Below are the code and all the weights of a small trained network. Each question names an input and a class and asks about switching units off, where a switched-off unit gives its printed mean instead of its output.

import numpy as np


def w(rows, s, z=0):
    codes = np.array(rows[::2]) - 128.0
    scale = np.full(codes.shape[1], s)
    scale[-1] = z or s
    return codes * scale


def f(y):
    return y / 2 * (1 + np.tanh(0.7978845608 * (y + 0.044715 * y**3)))


def log_softmax(a):
    a = a - a.max(-1, keepdims=True)
    return a - np.log(np.exp(a).sum(-1, keepdims=True))


def net(x, mask):
    res = np.array(x, float).reshape(1, 4) / 4 @ E
    y = f(res @ A[0][:, :-1].T + A[0][:, -1])
    res = res + np.where(mask, y, B[0][:, -1]) @ B[0][:, :-1]
    return log_softmax(res[-1] @ U[:, :-1].T + U[:, -1])


A, B = {}, {}
E = w([
[81,110,78,116,130],'x0',
[115,244,131,177,200],'x1',
[107,166,136,46,154],'x2',
[48,111,199,142,78],'x3',
],0.012)
A[0] = w([
[172,117,69,193,113,161],'N1',
[112,125,31,126,152,175],'N2',
[118,138,99,187,221,118],'N3',
[125,165,138,60,175,147],'N4',
[76,147,101,154,167,47],'N5',
[136,189,149,164,119,92],'N6',
[82,137,246,164,131,249],'N7',
[139,165,146,34,104,191],'N8',
[144,204,159,123,152,71],'N9',
[164,116,123,209,79,124],'N10',
[236,138,143,88,175,128],'N11',
[190,68,137,108,106,70],'N12',
],0.011,0.0019)
B[0] = w([
[98,138,196,183,187,212],'N1',
[71,39,140,69,181,209],'N2',
[194,80,150,77,70,252],'N3',
[101,172,154,130,127,213],'N4',
[182,91,89,126,96,188],'N5',
[176,91,53,88,97,197],'N6',
[120,36,136,51,167,254],'N7',
[106,213,101,254,128,191],'N8',
[169,176,85,134,108,226],'N9',
[60,216,119,226,168,204],'N10',
[87,60,195,86,195,240],'N11',
[167,108,97,185,41,202],'N12',
],0.0083,0.0071)
U = w([
[81,88,182,83,178,117],'0',
[94,115,111,107,142,253],'1',
[226,142,2,108,1,19],'2',
[42,176,137,152,170,80],'3',
],0.0095,0.0029)

Each question gives the input, the list of numbers given to net, and the class t.
The units are the neurons (one row each of A and B). Each row of codes is followed by its name. A weight is (code - 128) times the scale printed after its matrix; where a second scale follows, it is the last column's (A, B and U).
mask holds one flag per neuron, in row order. A switched-off neuron (its flag False) gives its mean, the last column of its row in B, instead of its output. The means were averaged over made-up inputs and are rounded, as every weight is.
A unit's drop is (log p(t) with every unit on - log p(t) with that unit switched off) / (log p(t) with every unit on - log p(t) with every unit switched off).
The circuit of an input: a set's keep is (log p(t) with only the set's units on - log p(t) with every unit switched off) / (log p(t) with every unit on - log p(t) with every unit switched off). Starting from all 12 units, units are removed one at a time, each time the one whose removal leaves the highest keep (on an exact tie, the one counted first), for as long as the keep stays at least 0.8.
units of the circuit, in order: the units of the circuit, biggest drop first
unit that matters most: the unit with the biggest drop
top k neurons: the k neurons with the biggest drops, biggest first
drop when u is switched off: that unit's drop, to one decimal
input [0,-2,-8,-2], class 3: unit that matters most	N10
input [0,2,7,-4], class 3: top 3 neurons	[N8, N7, N4]
input [-1,-2,4,-3], class 3: units of the circuit, in order	[N8, N3]
input [-3,-6,-7,-7], class 0: top 3 neurons	[N1, N11, N8]
input [-6,-5,-2,-5], class 1: units of the circuit, in order	[N11, N12, N3, N1]
input [-5,2,-6,-7], class 0: top 3 neurons	[N11, N3, N8]
input [-3,-8,-1,7], class 2: top 3 neurons	[N12, N11, N1]
input [-5,-4,8,4], class 3: top 2 neurons	[N8, N3]
input [3,5,-3,-5], class 0: units of the circuit, in order	[N2, N1, N3]
input [4,-3,-7,3], class 3: units of the circuit, in order	[N10, N3]
input [-1,3,3,-1], class 2: units of the circuit, in order	[N1, N9]
input [-2,-5,-8,0], class 3: top 4 neurons	[N10, N1, N3, N6]
input [-7,8,4,-7], class 2: top 4 neurons	[N9, N6, N3, N7]
input [1,-5,-1,3], class 2: unit that matters most	N11
input [7,8,-6,-4], class 2: top 4 neurons	[N3, N5, N11, N6]
input [-5,-1,6,5], class 3: top 4 neurons	[N8, N3, N11, N2]
input [-2,7,2,-8], class 0: top 2 neurons	[N11, N2]
input [-3,4,-7,-5], class 3: top 3 neurons	[N10, N1, N7]
input [5,8,-2,8], class 0: top 3 neurons	[N7, N12, N8]
input [0,7,-2,-4], class 2: unit that matters most	N3
input [-5,1,7,2], class 3: top 2 neurons	[N8, N3]
input [-1,8,4,6], class 2: drop when N5 is switched off	0.1
input [0,2,0,-5], class 0: drop when N11 is switched off	0.3
input [6,8,-4,6], class 2: drop when N5 is switched off	0.2
input [-2,-5,3,0], class 2: drop when N1 is switched off	0.2
